Below is a small trained network, with its code and all its weights. Each question gives an input and a class and asks what happens when units are switched off, that is, made to give their printed mean instead of their output.

import numpy as np


def w(rows, s, z=0):
    codes = np.array(rows[::2]) - 128.0
    scale = np.full(codes.shape[1], s)
    scale[-1] = z or s
    return codes * scale


def f(y):
    return np.maximum(y, 0)


def log_softmax(a):
    a = a - a.max(-1, keepdims=True)
    return a - np.log(np.exp(a).sum(-1, keepdims=True))


def net(x, mask):
    res = np.array(x, float).reshape(1, 4) / 4 @ E
    y = f(res @ A[0][:, :-1].T + A[0][:, -1])
    res = res + np.where(mask, y, B[0][:, -1]) @ B[0][:, :-1]
    return log_softmax(res[-1] @ U[:, :-1].T + U[:, -1])


A, B = {}, {}
E = w([
[96,81,150,84,122,175,187,164,108,124],'x0',
[88,129,2,100,130,144,114,137,88,96],'x1',
[112,113,118,169,145,65,109,138,111,109],'x2',
[158,93,91,135,127,101,140,81,137,54],'x3',
],0.016)
A[0] = w([
[127,40,206,178,146,146,120,144,228,161,98],'neuron 0',
[139,181,109,158,69,206,145,161,203,112,79],'neuron 1',
[131,92,140,98,172,127,170,221,101,172,75],'neuron 2',
[76,68,132,208,179,87,94,183,110,121,79],'neuron 3',
[34,210,156,130,153,153,70,170,73,231,114],'neuron 4',
[59,55,168,125,242,190,253,116,92,83,98],'neuron 5',
[2,144,42,99,107,150,89,98,103,176,1],'neuron 6',
[83,103,40,90,144,137,110,115,105,97,118],'neuron 7',
],0.0082,0.0032)
B[0] = w([
[131,118,112,145,25,93,172,163,39,109,245],'neuron 0',
[120,144,55,184,108,125,154,107,138,227,172],'neuron 1',
[93,88,117,129,134,92,122,81,190,205,193],'neuron 2',
[161,17,26,184,70,177,59,108,35,192,193],'neuron 3',
[96,80,108,36,129,40,76,36,139,98,254],'neuron 4',
[99,118,160,195,134,115,2,81,219,164,239],'neuron 5',
[144,114,182,170,48,97,184,203,170,172,240],'neuron 6',
[189,156,203,128,73,31,110,110,111,156,248],'neuron 7',
],0.0076,0.0097)
U = w([
[154,103,155,150,2,62,164,207,124,140,103],'0',
[122,57,117,90,149,26,98,26,189,99,160],'1',
[165,87,129,195,167,86,43,83,220,182,167],'2',
[168,48,62,170,67,174,109,75,82,212,201],'3',
[118,103,180,100,194,111,151,144,108,124,116],'4',
[106,161,69,128,216,231,193,157,91,86,4],'5',
],0.0079,0.0035)

Each question gives the input, the list of numbers given to net, and the class t.
The units are the neurons (one row each of A and B). Each row of codes is followed by its name. A weight is (code - 128) times the scale printed after its matrix; where a second scale follows, it is the last column's (A, B and U).
mask holds one flag per neuron, in row order. A switched-off neuron (its flag False) gives its mean, the last column of its row in B, instead of its output. The means were averaged over made-up inputs and are rounded, as every weight is.
A unit's drop is (log p(t) with every unit on - log p(t) with that unit switched off) / (log p(t) with every unit on - log p(t) with every unit switched off).
The circuit of an input: a set's keep is (log p(t) with only the set's units on - log p(t) with every unit switched off) / (log p(t) with every unit on - log p(t) with every unit switched off). Starting from all 8 units, units are removed one at a time, each time the one whose removal leaves the highest keep (on an exact tie, the one counted first), for as long as the keep stays at least 0.8.
units of the circuit, in order: the units of the circuit, biggest drop first
unit that matters most: the unit with the biggest drop
top k neurons: the k neurons with the biggest drops, biggest first
drop of u: that unit's drop, to one decimal
input [-1,3,3,-4], class 1: top 3 neurons	neuron 4; neuron 0; neuron 1
input [4,-2,3,-5], class 1: units of the circuit, in order	neuron 4; neuron 6
input [6,3,-5,1], class 2: units of the circuit, in order	neuron 5; neuron 0
input [7,5,6,5], class 2: units of the circuit, in order	neuron 5; neuron 4
input [4,-6,-8,-2], class 3: units of the circuit, in order	neuron 6; neuron 1
input [-3,-6,-2,-2], class 0: unit that matters most	neuron 0
input [-5,-7,-5,7], class 0: top 3 neurons	neuron 0; neuron 4; neuron 5
input [6,3,-3,0], class 2: units of the circuit, in order	neuron 5; neuron 0
input [8,7,7,-2], class 2: top 3 neurons	neuron 5; neuron 0; neuron 2
input [2,-6,2,-8], class 1: top 2 neurons	neuron 4; neuron 6
input [-7,8,7,-1], class 0: top 2 neurons	neuron 6; neuron 7
input [5,-3,8,3], class 3: top 2 neurons	neuron 3; neuron 4
input [7,-1,1,0], class 2: top 2 neurons	neuron 5; neuron 4
input [-1,5,5,2], class 0: unit that matters most	neuron 7
input [1,-7,7,6], class 0: top 2 neurons	neuron 0; neuron 4
input [8,2,-4,7], class 2: top 2 neurons	neuron 5; neuron 4
input [-2,-4,3,3], class 0: top 4 neurons	neuron 4; neuron 5; neuron 0; neuron 2
input [7,3,0,-7], class 1: drop of neuron 4	0.6
input [2,8,3,4], class 0: drop of neuron 6	0.2
input [8,-1,-3,-1], class 2: drop of neuron 5	0.6
